Below is a small trained network, with its code and all its weights. Each question gives an input and a class and asks what happens when units are switched off, that is, made to give their printed mean instead of their output.

import numpy as np


def w(rows, s, z=0):
    codes = np.array(rows[::2]) - 128.0
    scale = np.full(codes.shape[1], s)
    scale[-1] = z or s
    return codes * scale


def norm(h):
    return h / np.sqrt((h * h).mean(-1, keepdims=True) + 1e-5)


def f(y):
    return np.maximum(y, 0)


def log_softmax(a):
    a = a - a.max(-1, keepdims=True)
    return a - np.log(np.exp(a).sum(-1, keepdims=True))


def net(x, mask):
    res = np.array(x, float).reshape(1, 3) / 4 @ E
    u = 0
    for l in range(4):
        y = f(norm(res) @ A[l][:, :-1].T + A[l][:, -1])
        res = res + np.where(mask[u : u + 7], y, B[l][:, -1]) @ B[l][:, :-1]
        u += 7
    return log_softmax(norm(res)[-1] @ U[:, :-1].T + U[:, -1])


A, B = {}, {}
E = w([
[63,124,111,131],'x0',
[94,151,254,186],'x1',
[140,111,143,78],'x2',
],0.0097)
A[0] = w([
[146,50,188,40,64],'0.n0',
[171,142,89,247,3],'0.n1',
[179,91,114,190,57],'0.n2',
[137,136,73,103,62],'0.n3',
[131,154,156,170,28],'0.n4',
[41,118,131,145,136],'0.n5',
[214,116,173,155,69],'0.n6',
],0.013,0.0018)
B[0] = w([
[83,213,113,197,244],'0.n0',
[115,218,148,153,235],'0.n1',
[161,148,154,110,189],'0.n2',
[132,90,111,187,246],'0.n3',
[122,93,97,148,211],'0.n4',
[98,137,125,48,238],'0.n5',
[92,112,127,4,255],'0.n6',
],0.017,0.0043)
A[1] = w([
[57,79,178,45,128],'1.n0',
[77,197,234,126,102],'1.n1',
[254,210,181,77,144],'1.n2',
[122,108,73,118,9],'1.n3',
[120,116,69,74,3],'1.n4',
[135,108,188,170,85],'1.n5',
[178,171,192,143,90],'1.n6',
],0.0097,0.0014)
B[1] = w([
[207,30,150,131,231],'1.n0',
[220,165,113,170,254],'1.n1',
[4,44,122,2,181],'1.n2',
[189,155,212,83,159],'1.n3',
[129,167,98,82,169],'1.n4',
[144,54,86,94,134],'1.n5',
[161,191,124,168,150],'1.n6',
],0.008,0.0076)
A[2] = w([
[139,131,164,117,14],'2.n0',
[3,77,148,89,44],'2.n1',
[138,159,159,76,203],'2.n2',
[99,129,209,127,153],'2.n3',
[79,204,113,86,217],'2.n4',
[140,62,143,129,208],'2.n5',
[127,90,210,172,6],'2.n6',
],0.012,0.0015)
B[2] = w([
[146,163,130,102,154],'2.n0',
[115,120,146,7,178],'2.n1',
[100,110,155,108,223],'2.n2',
[197,179,114,101,189],'2.n3',
[97,148,159,120,254],'2.n4',
[115,156,175,153,172],'2.n5',
[182,110,126,142,171],'2.n6',
],0.02,0.0065)
A[3] = w([
[94,92,152,88,176],'3.n0',
[86,223,133,150,107],'3.n1',
[148,129,255,87,253],'3.n2',
[67,93,88,131,109],'3.n3',
[41,145,160,247,38],'3.n4',
[37,125,202,145,168],'3.n5',
[108,140,53,130,150],'3.n6',
],0.013,0.0027)
B[3] = w([
[87,100,65,126,170],'3.n0',
[116,254,203,138,186],'3.n1',
[80,106,19,197,251],'3.n2',
[186,133,186,88,142],'3.n3',
[9,61,77,125,156],'3.n4',
[115,118,136,235,175],'3.n5',
[154,152,158,198,162],'3.n6',
],0.012)
U = w([
[242,121,79,221,202],'0',
[67,230,137,146,210],'1',
[64,126,92,8,214],'2',
[41,123,95,164,100],'3',
[152,84,189,109,11],'4',
[174,95,196,80,61],'5',
[150,64,180,111,36],'6',
[128,77,164,128,1],'7',
],0.013,0.0065)

Each question gives the input, the list of numbers given to net, and the class t.
The units are the neurons (one row each of A and B). Each row of codes is followed by its name. A weight is (code - 128) times the scale printed after its matrix; where a second scale follows, it is the last column's (A, B and U).
mask holds one flag per neuron, layer by layer. A switched-off neuron (its flag False) gives its mean, the last column of its row in B, instead of its output. The means were averaged over made-up inputs and are rounded, as every weight is.
A unit's drop is (log p(t) with every unit on - log p(t) with that unit switched off) / (log p(t) with every unit on - log p(t) with every unit switched off).
The circuit of an input: a set's keep is (log p(t) with only the set's units on - log p(t) with every unit switched off) / (log p(t) with every unit on - log p(t) with every unit switched off). Starting from the 12 units with the biggest drops (on a tie, the unit counted first), units are removed one at a time, each time the one whose removal leaves the highest keep (on an exact tie, the one counted first), for as long as the keep stays at least 0.8.
circuit, biggest first: the units of the circuit, biggest drop first
most important unit: the unit with the biggest drop
k most important neurons: the k neurons with the biggest drops, biggest first
top k neurons in layer l: the k neurons of layer l with the biggest drops, biggest first
input [-5,0,2], class 2: circuit, biggest first => (0.n6)
input [-8,7,4], class 2: top 3 neurons in layer 3 => (3.n5 3.n6 3.n2)
input [-4,-7,5], class 0: 2 most important neurons => (0.n3 0.n6)
input [1,-2,1], class 3: 2 most important neurons => (0.n3 3.n4)
input [6,1,-2], class 2: 2 most important neurons => (0.n5 2.n1)
input [-5,-6,7], class 1: top 2 neurons in layer 0 => (0.n0 0.n4)
input [-5,-2,-3], class 2: 3 most important neurons => (1.n2 0.n0 0.n6)
input [-7,-1,-4], class 2: 3 most important neurons => (0.n6 1.n2 0.n0)
input [6,-7,8], class 1: 4 most important neurons => (1.n0 0.n6 0.n0 1.n2)
input [7,-3,8], class 1: 3 most important neurons => (0.n0 0.n6 1.n2)
input [-5,-3,-4], class 2: 3 most important neurons => (1.n2 0.n0 2.n1)
input [-8,2,-7], class 2: 3 most important neurons => (0.n6 1.n2 0.n0)
input [-1,-2,1], class 3: 2 most important neurons => (0.n6 3.n4)
input [-7,-3,0], class 2: most important neuron => (1.n2)
input [-8,0,5], class 2: 3 most important neurons => (0.n6 1.n2 0.n1)
input [-1,-5,7], class 1: top 2 neurons in layer 1 => (1.n0 1.n1)
input [-2,5,-5], class 0: top 3 neurons in layer 1 => (1.n0 1.n1 1.n4)
input [-8,5,3], class 2: top 2 neurons in layer 0 => (0.n6 0.n3)
input [-2,3,3], class 3: top 4 neurons in layer 0 => (0.n1 0.n6 0.n3 0.n4)
input [8,0,-2], class 2: circuit, biggest first => (2.n1)
input [1,3,0], class 3: 2 most important neurons => (0.n5 1.n0)
input [-4,-8,0], class 0: top 2 neurons in layer 0 => (0.n3 0.n6)
input [-5,-2,8], class 1: 2 most important neurons => (0.n0 3.n1)
input [2,-8,8], class 0: top 2 neurons in layer 3 => (3.n6 3.n1)
input [3,-4,-1], class 0: top 2 neurons in layer 0 => (0.n3 0.n6)
input [5,6,-5], class 0: top 2 neurons in layer 1 => (1.n1 1.n2)
input [-3,8,-5], class 0: most important unit => 0.n0
input [7,-3,-4], class 2: top 2 neurons in layer 0 => (0.n0 0.n5)
input [5,6,3], class 0: top 2 neurons in layer 1 => (1.n1 1.n0)
